Below are the code and all the weights of a small trained network. Each question names an input and a class and asks about switching units off, where a switched-off unit gives its printed mean instead of its output.

import numpy as np


def w(rows, s, z=0):
    codes = np.array(rows[::2]) - 128.0
    scale = np.full(codes.shape[1], s)
    scale[-1] = z or s
    return codes * scale


def f(y):
    return np.maximum(y, 0)


def log_softmax(a):
    a = a - a.max(-1, keepdims=True)
    return a - np.log(np.exp(a).sum(-1, keepdims=True))


def net(x, mask):
    res = np.array(x, float).reshape(1, 3) / 4 @ E
    y = f(res @ A[0][:, :-1].T + A[0][:, -1])
    res = res + np.where(mask, y, B[0][:, -1]) @ B[0][:, :-1]
    return log_softmax(res[-1] @ U[:, :-1].T + U[:, -1])


A, B = {}, {}
E = w([
[101,123,253,147,143],'x0',
[240,186,152,128,117],'x1',
[133,105,183,27,76],'x2',
],0.012)
A[0] = w([
[169,156,46,108,88,2],'N1',
[142,200,78,221,231,127],'N2',
[201,212,156,138,113,2],'N3',
[104,172,167,88,90,114],'N4',
[229,204,170,153,145,94],'N5',
[34,96,135,147,92,29],'N6',
[140,126,159,11,146,19],'N7',
[51,60,84,129,92,72],'N8',
[136,115,78,4,51,96],'N9',
[125,118,209,161,134,26],'N10',
[87,223,126,198,195,12],'N11',
[151,91,204,192,97,26],'N12',
[202,137,145,117,79,150],'N13',
[115,146,223,146,150,112],'N14',
[134,134,56,203,141,79],'N15',
],0.013,0.0083)
B[0] = w([
[142,169,32,187,100,178],'N1',
[149,111,198,116,104,248],'N2',
[3,87,64,48,117,178],'N3',
[156,130,188,173,119,177],'N4',
[44,69,110,67,162,216],'N5',
[1,78,89,50,178,181],'N6',
[77,48,198,168,40,185],'N7',
[78,151,90,82,172,204],'N8',
[197,137,178,197,80,232],'N9',
[164,198,59,244,97,164],'N10',
[75,69,188,136,36,177],'N11',
[112,130,75,193,115,157],'N12',
[66,126,101,43,175,206],'N13',
[205,203,68,227,137,196],'N14',
[175,117,170,173,85,206],'N15',
],0.0099,0.013)
U = w([
[120,70,226,117,43,81],'0',
[46,92,46,29,183,84],'1',
[165,181,3,173,105,125],'2',
[179,152,172,60,212,250],'3',
],0.012,0.02)

Each question gives the input, the list of numbers given to net, and the class t.
The units are the neurons (one row each of A and B). Each row of codes is followed by its name. A weight is (code - 128) times the scale printed after its matrix; where a second scale follows, it is the last column's (A, B and U).
mask holds one flag per neuron, in row order. A switched-off neuron (its flag False) gives its mean, the last column of its row in B, instead of its output. The means were averaged over made-up inputs and are rounded, as every weight is.
A unit's drop is (log p(t) with every unit on - log p(t) with that unit switched off) / (log p(t) with every unit on - log p(t) with every unit switched off).
The circuit of an input: a set's keep is (log p(t) with only the set's units on - log p(t) with every unit switched off) / (log p(t) with every unit on - log p(t) with every unit switched off). Starting from the 12 units with the biggest drops (on a tie, the unit counted first), units are removed one at a time, each time the one whose removal leaves the highest keep (on an exact tie, the one counted first), for as long as the keep stays at least 0.8.
units of the circuit, in order: the units of the circuit, biggest drop first
most important unit: the unit with the biggest drop
top k neurons: the k neurons with the biggest drops, biggest first
drop of u: that unit's drop, to one decimal
input [-1,0,0], class 3: units of the circuit, in order => N1, N7, N11
input [6,0,3], class 2: most important unit => N14
input [8,-5,5], class 2: units of the circuit, in order => N14, N10
input [-2,2,-3], class 3: top 3 neurons => N7, N9, N11
input [-4,-2,3], class 2: units of the circuit, in order => N2, N5
input [-2,1,3], class 3: top 3 neurons => N11, N2, N15
input [2,3,-1], class 3: top 3 neurons => N6, N8, N1
input [-5,5,4], class 1: top 4 neurons => N13, N14, N5, N3
input [1,2,-3], class 3: top 2 neurons => N7, N9
input [-3,-7,-7], class 0: top 3 neurons => N15, N2, N11
input [5,5,2], class 1: drop of N13 => 0.3
input [0,3,-5], class 0: drop of N4 => 0.0
input [8,-3,-4], class 2: drop of N14 => 0.1
input [-1,4,-5], class 0: units of the circuit, in order => N2
